Here is a tiny trained network, its code and every weight. The questions are about switching its units off for an input and a target symbol, where a switched-off unit gives its printed mean instead of its output.

import numpy as np


def w(rows, s, z=0):
    codes = np.array(rows[::2]) - 128.0
    scale = np.full(codes.shape[1], s)
    scale[-1] = z or s
    return codes * scale


def f(y):
    return y / 2 * (1 + np.tanh(0.7978845608 * (y + 0.044715 * y**3)))


def softmax(a):
    e = np.exp(a - a.max(-1, keepdims=True))
    return e / e.sum(-1, keepdims=True)


def log_softmax(a):
    a = a - a.max(-1, keepdims=True)
    return a - np.log(np.exp(a).sum(-1, keepdims=True))


def net(x, mask):
    ids = ['ΓΘΣΦαβεζμπτψ'.index(c) for c in x.split()]
    T = len(ids)
    res = E[ids] + P[:T]
    r = res
    for j in range(3):
        rows = slice(2 * j, 2 * j + 2)
        q, k, v = (r @ M[0][rows].T for M in (Q, K, V))
        z = softmax(np.where(np.tri(T) > 0, q @ k.T / 2**0.5, -1e9)) @ v
        o = O[0][rows]
        res = res + np.where(mask[j], z, o[:, -1]) @ o[:, :-1]
    y = f(res @ A[0][:, :-1].T + A[0][:, -1])
    res = res + np.where(mask[3:19], y, B[0][:, -1]) @ B[0][:, :-1]
    return log_softmax(res[-1] @ U[:, :-1].T + U[:, -1])


Q, K, V, O, A, B = {}, {}, {}, {}, {}, {}
E = w([
[143,147,74,99],'Γ',
[129,165,77,50],'Θ',
[126,169,3,136],'Σ',
[166,110,154,118],'Φ',
[133,87,136,92],'α',
[143,59,149,119],'β',
[181,156,114,120],'ε',
[160,81,154,162],'ζ',
[154,117,98,180],'μ',
[169,181,55,141],'π',
[159,129,133,92],'τ',
[127,91,95,134],'ψ',
],0.023)
P = w([
[255,102,240,145],'0',
[161,40,64,3],'1',
[133,153,177,182],'2',
[151,44,49,19],'3',
[122,153,175,172],'4',
[144,49,43,21],'5',
[118,154,173,169],'6',
[140,56,27,29],'7',
[113,156,169,164],'8',
[135,53,22,38],'9',
[111,153,169,163],'10',
],0.016)
Q[0] = w([
[141,126,64,101],'h0',
[174,237,162,189],'h0',
[217,66,81,127],'h1',
[198,41,106,1],'h1',
[207,110,69,36],'h2',
[53,197,169,68],'h2',
],0.0097)
K[0] = w([
[178,138,77,130],'h0',
[69,141,119,134],'h0',
[205,127,162,157],'h1',
[249,162,162,82],'h1',
[189,127,134,141],'h2',
[5,214,175,126],'h2',
],0.014)
V[0] = w([
[46,2,71,155],'h0',
[107,123,48,188],'h0',
[48,32,131,181],'h1',
[128,139,238,28],'h1',
[139,138,237,240],'h2',
[72,173,77,106],'h2',
],0.0088)
O[0] = w([
[105,56,170,137,63],'h0',
[136,128,161,92,97],'h0',
[161,17,76,247,43],'h1',
[24,60,189,120,166],'h1',
[74,138,43,234,131],'h2',
[147,167,116,102,1],'h2',
],0.012,0.01)
A[0] = w([
[155,51,16,76,154],'n0',
[194,94,138,186,143],'n1',
[166,214,196,125,254],'n2',
[66,7,75,42,126],'n3',
[155,192,253,242,39],'n4',
[71,213,132,112,119],'n5',
[46,155,143,237,33],'n6',
[120,63,94,71,88],'n7',
[140,185,71,255,76],'n8',
[85,173,42,141,144],'n9',
[102,142,172,49,126],'n10',
[29,99,113,96,69],'n11',
[96,109,98,127,95],'n12',
[132,99,6,26,67],'n13',
[69,124,124,74,42],'n14',
[90,174,186,173,78],'n15',
],0.01,0.0075)
B[0] = w([
[209,147,167,233,201],'n0',
[154,155,91,23,149],'n1',
[40,101,82,209,254],'n2',
[122,234,125,130,240],'n3',
[172,246,180,97,158],'n4',
[145,82,107,153,182],'n5',
[124,21,255,100,165],'n6',
[139,181,178,175,167],'n7',
[190,182,49,69,159],'n8',
[119,67,101,129,200],'n9',
[176,115,97,140,212],'n10',
[41,130,89,98,198],'n11',
[132,170,130,99,156],'n12',
[208,72,198,117,217],'n13',
[96,121,148,35,167],'n14',
[168,178,196,175,130],'n15',
],0.008,0.017)
U = w([
[145,182,248,210,145],'Γ',
[165,211,159,77,87],'Θ',
[169,123,102,179,44],'Σ',
[194,124,232,127,2],'Φ',
[85,101,220,43,69],'α',
[71,35,93,207,181],'β',
[86,254,177,150,130],'ε',
[60,124,190,227,132],'ζ',
[152,15,131,94,232],'μ',
[76,66,52,30,145],'π',
[12,61,176,119,197],'τ',
[74,215,79,80,114],'ψ',
],0.0095,0.0051)

Each question gives the input, a string of symbols that net reads in full, and the target symbol t.
The units are the heads (2 rows each of Q, K, V and O) and the neurons (one row each of A and B). Each row of codes is followed by its name. A weight is (code - 128) times the scale printed after its matrix; where a second scale follows, it is the last column's (O, A, B and U).
mask holds one flag per unit, heads first, then neurons. A switched-off unit (its flag False) gives its mean, the last column of its rows in O or B, instead of its output. The means were averaged over made-up inputs and are rounded, as every weight is.
A unit's drop is (log p(t) with every unit on - log p(t) with that unit switched off) / (log p(t) with every unit on - log p(t) with every unit switched off).
The circuit of an input: a set's keep is (log p(t) with only the set's units on - log p(t) with every unit switched off) / (log p(t) with every unit on - log p(t) with every unit switched off). Starting from the 12 units with the biggest drops (on a tie, the unit counted first), units are removed one at a time, each time the one whose removal leaves the highest keep (on an exact tie, the one counted first), for as long as the keep stays at least 0.8.
units of the circuit, in order: the units of the circuit, biggest drop first
unit that matters most: the unit with the biggest drop
top k neurons: the k neurons with the biggest drops, biggest first
heads that matter: for each layer, one digit per head in row order, 1 if its drop is at least 0.15 and else 0, layers parted by /
input Σ μ ψ Φ Φ Σ, target Φ: top 2 neurons : n13, n0
input τ π Φ μ π β Φ ζ, target ψ: heads that matter : 010
input ψ Γ ε Φ α, target τ: units of the circuit, in order : n0
input Φ ζ ζ, target Φ: units of the circuit, in order : h1, n1, n2
input Θ Γ Φ π, target α: units of the circuit, in order : h1, h2
input π ε Φ β ε Θ μ μ ζ Σ, target μ: heads that matter : 010
input ε Φ π τ τ Γ α, target τ: units of the circuit, in order : n3, n0
input Φ ε α π, target τ: heads that matter : 011
input ζ μ Γ Σ, target β: heads that matter : 001
input Φ ε μ, target Θ: units of the circuit, in order : h1, n1, n4
input Φ Θ ε μ ε ε Γ ψ, target τ: units of the circuit, in order : h1, h2, n6
input ψ ε ε α α π ζ ε, target Γ: heads that matter : 000
input τ Φ Φ Φ ζ Φ, target ψ: top 3 neurons : n3, n6, n11
input α ψ Φ β ζ τ ζ β Φ Φ, target ε: units of the circuit, in order : n3, h1, n7
input β ψ τ Φ ε ε ε π Φ ψ, target ζ: unit that matters most : h2
input β Φ Φ τ ζ ε, target ζ: units of the circuit, in order : h2, h1, n3, n0
input ψ α Φ Σ Θ, target π: units of the circuit, in order : n0, n3
input Γ τ ψ ψ, target Θ: units of the circuit, in order : n3, n2
input μ μ Γ Σ ε β, target Σ: units of the circuit, in order : h2, h1, n0, n2
input ψ ψ Γ Φ ε Φ ε Φ ψ ε Σ, target Σ: units of the circuit, in order : h1
input ψ Φ Γ Γ Φ μ β Θ μ π, target Γ: heads that matter : 100
input Φ ζ Φ τ τ, target ζ: heads that matter : 000
input Φ Γ ψ Θ α ζ Φ μ μ β, target τ: heads that matter : 011
input Σ Φ α π ψ τ, target Φ: heads that matter : 000
